Below are the code and all the weights of a small trained network. Each question names an input and a class and asks about switching units off, where a switched-off unit gives its printed mean instead of its output.

import numpy as np


def w(rows, s, z=0):
    codes = np.array(rows[::2]) - 128.0
    scale = np.full(codes.shape[1], s)
    scale[-1] = z or s
    return codes * scale


def f(y):
    return y / 2 * (1 + np.tanh(0.7978845608 * (y + 0.044715 * y**3)))


def log_softmax(a):
    a = a - a.max(-1, keepdims=True)
    return a - np.log(np.exp(a).sum(-1, keepdims=True))


def net(x, mask):
    res = np.array(x, float).reshape(1, 6) / 4 @ E
    y = f(res @ A[0][:, :-1].T + A[0][:, -1])
    res = res + np.where(mask, y, B[0][:, -1]) @ B[0][:, :-1]
    return log_softmax(res[-1] @ U[:, :-1].T + U[:, -1])


A, B = {}, {}
E = w([
[140,127,111,150,117,152,99,134,167,111,130,119],'x0',
[37,109,120,116,173,182,92,27,142,82,183,148],'x1',
[181,50,143,160,228,97,46,114,90,144,89,216],'x2',
[150,106,128,144,113,156,116,136,112,91,128,77],'x3',
[108,78,101,132,105,121,137,140,119,135,96,90],'x4',
[145,193,57,15,120,153,4,162,55,133,145,135],'x5',
],0.011)
A[0] = w([
[198,76,93,157,239,136,99,162,118,102,81,202,91],'n1',
[20,111,81,108,140,102,77,60,144,83,168,133,33],'n2',
[167,92,173,202,124,69,169,91,173,93,168,156,3],'n3',
[224,167,104,110,101,89,117,223,120,169,112,126,62],'n4',
[162,95,134,147,182,126,26,119,79,165,68,160,115],'n5',
[99,255,82,82,92,162,157,129,145,150,143,52,161],'n6',
[194,130,131,179,87,80,162,176,115,140,115,147,71],'n7',
[210,182,14,56,140,113,74,123,77,159,187,87,24],'n8',
[136,134,53,13,107,163,28,143,95,173,146,148,61],'n9',
[41,102,96,116,148,203,102,54,74,92,176,160,71],'n10',
],0.0085,0.0022)
B[0] = w([
[157,136,144,138,45,104,137,136,83,99,71,165,218],'n1',
[158,126,204,112,146,138,77,190,113,117,184,107,199],'n2',
[172,139,130,165,99,121,169,81,158,171,133,96,189],'n3',
[123,137,157,44,162,73,39,120,233,147,86,97,208],'n4',
[57,147,130,99,69,106,154,144,23,62,97,182,218],'n5',
[41,173,111,148,16,174,128,151,110,109,69,137,230],'n6',
[148,76,153,83,138,114,96,149,182,132,124,106,182],'n7',
[201,74,60,176,146,57,155,111,135,138,168,125,232],'n8',
[169,85,102,187,140,155,184,67,160,135,187,146,250],'n9',
[151,121,139,11,177,89,94,140,136,150,98,103,217],'n10',
],0.011,0.015)
U = w([
[45,211,97,122,20,147,154,155,66,35,60,177,156],'0',
[160,60,85,212,181,103,236,37,181,153,194,115,239],'1',
[125,147,170,11,228,99,2,167,188,129,97,73,2],'2',
],0.0082,0.0018)

Each question gives the input, the list of numbers given to net, and the class t.
The units are the neurons (one row each of A and B). Each row of codes is followed by its name. A weight is (code - 128) times the scale printed after its matrix; where a second scale follows, it is the last column's (A, B and U).
mask holds one flag per neuron, in row order. A switched-off neuron (its flag False) gives its mean, the last column of its row in B, instead of its output. The means were averaged over made-up inputs and are rounded, as every weight is.
A unit's drop is (log p(t) with every unit on - log p(t) with that unit switched off) / (log p(t) with every unit on - log p(t) with every unit switched off).
The circuit of an input: a set's keep is (log p(t) with only the set's units on - log p(t) with every unit switched off) / (log p(t) with every unit on - log p(t) with every unit switched off). Starting from all 10 units, units are removed one at a time, each time the one whose removal leaves the highest keep (on an exact tie, the one counted first), for as long as the keep stays at least 0.8.
units of the circuit, in order: the units of the circuit, biggest drop first
top k neurons: the k neurons with the biggest drops, biggest first
drop of u: that unit's drop, to one decimal
input [-8,-1,6,-7,-2,8], class 1: units of the circuit, in order => [n9]
input [-8,4,8,-4,-7,7], class 0: top 2 neurons => [n5 n1]
input [3,-1,-1,1,-4,2], class 1: top 3 neurons => [n5 n1 n10]
input [2,4,-3,-4,-3,4], class 1: top 4 neurons => [n9 n4 n5 n8]
input [-6,-4,4,-3,-5,5], class 1: top 2 neurons => [n9 n8]
input [-7,7,7,6,-8,-7], class 0: top 3 neurons => [n1 n9 n8]
input [5,-2,-8,-4,0,-7], class 0: top 2 neurons => [n6 n9]
input [2,2,-7,5,-3,-7], class 0: top 3 neurons => [n9 n8 n6]
input [0,3,-1,3,3,3], class 1: units of the circuit, in order => [n4 n5]
input [-6,6,-4,-1,6,1], class 2: top 3 neurons => [n10 n5 n2]
input [-3,6,6,2,1,4], class 0: top 4 neurons => [n5 n1 n4 n7]
input [1,7,8,-8,-4,-1], class 0: top 2 neurons => [n5 n1]
input [-8,6,-4,-7,-3,-5], class 2: top 2 neurons => [n9 n8]
input [-7,-7,-3,8,1,3], class 2: units of the circuit, in order => [n4]
input [-1,4,-8,-8,5,-6], class 0: drop of n6 => 0.2
input [-2,5,1,-7,-3,-3], class 2: drop of n9 => 0.5
input [-3,1,0,3,0,8], class 1: drop of n9 => 0.1
